Below are the code and all the weights of a small trained network. Each question names an input and a class and asks about switching units off, where a switched-off unit gives its printed mean instead of its output.

import numpy as np


def w(rows, s, z=0):
    codes = np.array(rows[::2]) - 128.0
    scale = np.full(codes.shape[1], s)
    scale[-1] = z or s
    return codes * scale


def norm(h):
    return h / np.sqrt((h * h).mean(-1, keepdims=True) + 1e-5)


def f(y):
    return np.maximum(y, 0)


def log_softmax(a):
    a = a - a.max(-1, keepdims=True)
    return a - np.log(np.exp(a).sum(-1, keepdims=True))


def net(x, mask):
    res = np.array(x, float).reshape(1, 7) / 4 @ E
    u = 0
    for l in range(2):
        y = f(norm(res) @ A[l][:, :-1].T + A[l][:, -1])
        res = res + np.where(mask[u : u + 12], y, B[l][:, -1]) @ B[l][:, :-1]
        u += 12
    return log_softmax(norm(res)[-1] @ U[:, :-1].T + U[:, -1])


A, B = {}, {}
E = w([
[138,132,115,137,133,123,122],'x0',
[139,136,134,133,104,137,123],'x1',
[116,82,148,117,84,45,62],'x2',
[66,164,183,216,151,137,71],'x3',
[124,129,109,132,147,119,127],'x4',
[132,128,130,128,131,128,129],'x5',
[96,254,143,43,128,84,126],'x6',
],0.0065)
A[0] = w([
[126,77,117,165,133,202,86,193],'L0N0',
[146,189,150,195,161,191,141,147],'L0N1',
[153,61,108,125,118,117,123,72],'L0N2',
[166,100,86,95,93,93,129,136],'L0N3',
[95,96,158,160,148,148,98,7],'L0N4',
[122,121,130,143,143,115,90,15],'L0N5',
[146,83,122,156,122,43,117,88],'L0N6',
[142,154,116,59,113,89,167,131],'L0N7',
[108,120,136,150,135,85,88,117],'L0N8',
[160,79,128,111,85,94,165,145],'L0N9',
[189,128,81,86,132,161,254,183],'L0N10',
[134,141,142,69,102,46,22,3],'L0N11',
],0.0098,0.0027)
B[0] = w([
[123,64,96,101,91,37,233,227],'L0N0',
[118,103,84,137,177,169,133,209],'L0N1',
[118,118,156,91,173,159,105,189],'L0N2',
[112,77,94,128,151,144,96,205],'L0N3',
[118,99,59,95,138,90,156,171],'L0N4',
[173,103,179,122,102,113,131,143],'L0N5',
[110,169,123,73,132,138,35,191],'L0N6',
[164,178,36,122,93,124,171,217],'L0N7',
[167,204,182,113,97,121,199,178],'L0N8',
[108,133,126,32,144,123,72,205],'L0N9',
[149,166,162,157,79,9,105,254],'L0N10',
[91,44,238,254,161,103,190,226],'L0N11',
],0.0067,0.0072)
A[1] = w([
[143,45,142,104,93,42,181,147],'L1N0',
[121,32,29,80,146,192,212,103],'L1N1',
[185,89,145,189,72,62,138,103],'L1N2',
[94,64,179,212,132,149,151,122],'L1N3',
[208,195,69,64,78,108,87,139],'L1N4',
[67,218,108,134,169,220,121,138],'L1N5',
[153,127,99,134,151,50,165,153],'L1N6',
[154,77,115,88,145,188,11,113],'L1N7',
[117,248,154,154,134,109,122,142],'L1N8',
[64,87,188,196,174,188,172,252],'L1N9',
[101,127,169,124,84,3,138,97],'L1N10',
[103,213,160,135,147,173,164,156],'L1N11',
],0.0073,0.003)
B[1] = w([
[171,119,91,142,178,242,104,255],'L1N0',
[74,254,240,142,97,42,130,184],'L1N1',
[123,99,119,91,175,173,84,195],'L1N2',
[145,183,34,138,91,109,150,180],'L1N3',
[60,137,211,190,109,108,138,182],'L1N4',
[246,54,145,79,165,138,94,152],'L1N5',
[113,98,159,169,113,168,141,207],'L1N6',
[75,216,151,63,108,181,100,151],'L1N7',
[61,125,134,90,118,149,116,173],'L1N8',
[106,178,138,57,79,94,101,196],'L1N9',
[201,77,75,173,158,148,184,236],'L1N10',
[103,119,99,102,102,143,76,158],'L1N11',
],0.0081,0.0099)
U = w([
[208,54,65,174,166,171,155,4],'0',
[63,250,158,179,79,57,176,120],'1',
[105,162,134,7,142,166,25,194],'2',
],0.012,0.00032)

Each question gives the input, the list of numbers given to net, and the class t.
The units are the neurons (one row each of A and B). Each row of codes is followed by its name. A weight is (code - 128) times the scale printed after its matrix; where a second scale follows, it is the last column's (A, B and U).
mask holds one flag per neuron, layer by layer. A switched-off neuron (its flag False) gives its mean, the last column of its row in B, instead of its output. The means were averaged over made-up inputs and are rounded, as every weight is.
A unit's drop is (log p(t) with every unit on - log p(t) with that unit switched off) / (log p(t) with every unit on - log p(t) with every unit switched off).
The circuit of an input: a set's keep is (log p(t) with only the set's units on - log p(t) with every unit switched off) / (log p(t) with every unit on - log p(t) with every unit switched off). Starting from the 12 units with the biggest drops (on a tie, the unit counted first), units are removed one at a time, each time the one whose removal leaves the highest keep (on an exact tie, the one counted first), for as long as the keep stays at least 0.8.
units of the circuit, in order: the units of the circuit, biggest drop first
unit that matters most: the unit with the biggest drop
k most important neurons: the k neurons with the biggest drops, biggest first
top k neurons in layer l: the k neurons of layer l with the biggest drops, biggest first
drop of u: that unit's drop, to one decimal
input [1,5,-1,-2,7,4,3], class 1: units of the circuit, in order -> L1N4
input [-5,6,2,-1,-6,-5,8], class 0: units of the circuit, in order -> L0N11, L1N1, L1N10
input [-1,1,0,4,3,1,1], class 2: top 2 neurons in layer 0 -> L0N10, L0N0
input [-7,4,0,4,3,8,-4], class 1: 2 most important neurons -> L1N1, L0N10
input [-2,5,4,7,3,-1,0], class 0: top 2 neurons in layer 0 -> L0N4, L0N5
input [7,7,-4,-6,0,6,3], class 1: 2 most important neurons -> L1N4, L0N11
input [-6,-3,4,7,2,-4,0], class 0: 4 most important neurons -> L0N4, L1N1, L1N10, L1N4
input [-5,1,0,3,7,-3,8], class 2: 2 most important neurons -> L0N10, L0N0
input [2,6,3,0,-5,-2,-8], class 2: 4 most important neurons -> L0N10, L0N11, L0N2, L1N1
input [4,-3,1,0,-7,0,4], class 0: 3 most important neurons -> L1N1, L0N11, L0N7
input [6,3,2,-8,-8,8,0], class 2: 2 most important neurons -> L0N9, L0N0
input [-5,-4,5,1,-1,3,1], class 1: 3 most important neurons -> L0N11, L0N0, L1N9
input [-5,8,7,-7,4,-2,-1], class 2: 2 most important neurons -> L0N9, L1N7
input [7,8,8,-2,-8,3,7], class 0: unit that matters most -> L0N11
input [0,-3,2,-7,-7,-6,5], class 0: top 2 neurons in layer 0 -> L0N11, L0N10
input [1,-7,5,-7,-2,2,5], class 0: drop of L0N11 -> 0.2
input [5,-8,-3,-2,2,-5,3], class 1: drop of L0N11 -> 0.6
input [4,3,-3,8,8,5,1], class 2: drop of L1N5 -> 0.6
